Below are the code and all the weights of a small trained network. Each question names an input and a class and asks about switching units off, where a switched-off unit gives its printed mean instead of its output.

import numpy as np


def w(rows, s, z=0):
    codes = np.array(rows[::2]) - 128.0
    scale = np.full(codes.shape[1], s)
    scale[-1] = z or s
    return codes * scale


def f(y):
    return y / 2 * (1 + np.tanh(0.7978845608 * (y + 0.044715 * y**3)))


def log_softmax(a):
    a = a - a.max(-1, keepdims=True)
    return a - np.log(np.exp(a).sum(-1, keepdims=True))


def net(x, mask):
    res = np.array(x, float).reshape(1, 5) / 4 @ E
    y = f(res @ A[0][:, :-1].T + A[0][:, -1])
    res = res + np.where(mask, y, B[0][:, -1]) @ B[0][:, :-1]
    return log_softmax(res[-1] @ U[:, :-1].T + U[:, -1])


A, B = {}, {}
E = w([
[255,95,155],'x0',
[129,126,139],'x1',
[84,18,53],'x2',
[134,113,242],'x3',
[129,126,140],'x4',
],0.0087)
A[0] = w([
[96,117,181,142],'n0',
[182,114,252,176],'n1',
[129,198,193,176],'n2',
[126,58,99,147],'n3',
[102,59,131,102],'n4',
[65,135,111,100],'n5',
[144,162,78,253],'n6',
[143,188,127,103],'n7',
[226,133,67,137],'n8',
[88,49,108,109],'n9',
[140,198,122,96],'n10',
[56,180,127,147],'n11',
[165,96,149,94],'n12',
[97,134,132,67],'n13',
[175,56,194,142],'n14',
[211,82,109,91],'n15',
[174,125,162,142],'n16',
[121,171,162,97],'n17',
[121,72,93,129],'n18',
],0.014,0.0071)
B[0] = w([
[61,144,28,169],'n0',
[94,108,117,254],'n1',
[129,87,191,230],'n2',
[146,143,252,199],'n3',
[209,157,235,170],'n4',
[166,244,160,176],'n5',
[19,8,225,214],'n6',
[245,86,186,153],'n7',
[31,208,146,200],'n8',
[189,156,204,202],'n9',
[234,97,169,157],'n10',
[104,197,190,214],'n11',
[126,167,111,147],'n12',
[234,218,14,127],'n13',
[78,156,97,204],'n14',
[122,254,152,186],'n15',
[84,154,179,170],'n16',
[216,125,137,157],'n17',
[164,122,203,186],'n18',
],0.0065,0.0096)
U = w([
[252,121,168,82],'0',
[87,111,137,201],'1',
[95,219,115,27],'2',
[78,112,127,176],'3',
[122,113,127,237],'4',
[150,33,69,119],'5',
[222,99,35,3],'6',
],0.014,0.0063)

Each question gives the input, the list of numbers given to net, and the class t.
The units are the neurons (one row each of A and B). Each row of codes is followed by its name. A weight is (code - 128) times the scale printed after its matrix; where a second scale follows, it is the last column's (A, B and U).
mask holds one flag per neuron, in row order. A switched-off neuron (its flag False) gives its mean, the last column of its row in B, instead of its output. The means were averaged over made-up inputs and are rounded, as every weight is.
A unit's drop is (log p(t) with every unit on - log p(t) with that unit switched off) / (log p(t) with every unit on - log p(t) with every unit switched off).
The circuit of an input: a set's keep is (log p(t) with only the set's units on - log p(t) with every unit switched off) / (log p(t) with every unit on - log p(t) with every unit switched off). Starting from the 12 units with the biggest drops (on a tie, the unit counted first), units are removed one at a time, each time the one whose removal leaves the highest keep (on an exact tie, the one counted first), for as long as the keep stays at least 0.8.
units of the circuit, in order: the units of the circuit, biggest drop first
most important unit: the unit with the biggest drop
top k neurons: the k neurons with the biggest drops, biggest first
drop of u: that unit's drop, to one decimal
input [5,-7,-5,7,4], class 3: units of the circuit, in order => n1, n14
input [7,5,2,-2,-3], class 2: most important unit => n15
input [5,-2,-1,-6,-3], class 3: units of the circuit, in order => n6, n8
input [-3,2,4,0,-1], class 0: top 2 neurons => n8, n9
input [6,-1,2,-7,-4], class 3: units of the circuit, in order => n6, n8
input [4,1,-6,-4,-7], class 1: top 2 neurons => n8, n6
input [8,-2,-1,-1,-2], class 2: units of the circuit, in order => n15, n8
input [8,5,-4,-6,3], class 2: top 2 neurons => n8, n15
input [-7,-4,1,2,0], class 2: units of the circuit, in order => n5, n11
input [6,7,-6,5,-7], class 1: units of the circuit, in order => n1, n14
input [-8,-4,0,7,-3], class 2: units of the circuit, in order => n6, n5
input [-2,6,8,6,-6], class 0: top 2 neurons => n4, n9
input [-8,-8,7,-6,2], class 2: top 2 neurons => n5, n11
input [3,2,-1,-7,-2], class 3: most important unit => n6
input [3,3,6,4,-6], class 0: top 3 neurons => n4, n6, n9
input [5,5,5,8,0], class 3: top 2 neurons => n14, n1
input [5,2,-3,3,2], class 2: top 3 neurons => n6, n14, n15
input [-8,-4,7,-7,5], class 2: top 2 neurons => n5, n11
input [-7,-7,8,-1,-5], class 0: top 2 neurons => n9, n4
input [8,6,0,-8,-2], class 2: units of the circuit, in order => n8
input [5,-1,0,-6,4], class 3: top 2 neurons => n6, n5
input [3,5,-2,-8,-7], class 3: top 2 neurons => n6, n8
input [-7,-6,4,6,-5], class 2: top 2 neurons => n5, n6
input [8,-8,-5,-4,1], class 2: top 2 neurons => n8, n15
input [-6,-4,8,0,-4], class 0: drop of n9 => 0.1
input [3,-7,-5,4,8], class 1: drop of n0 => 0.1
input [-2,-4,6,-4,-6], class 0: most important unit => n9
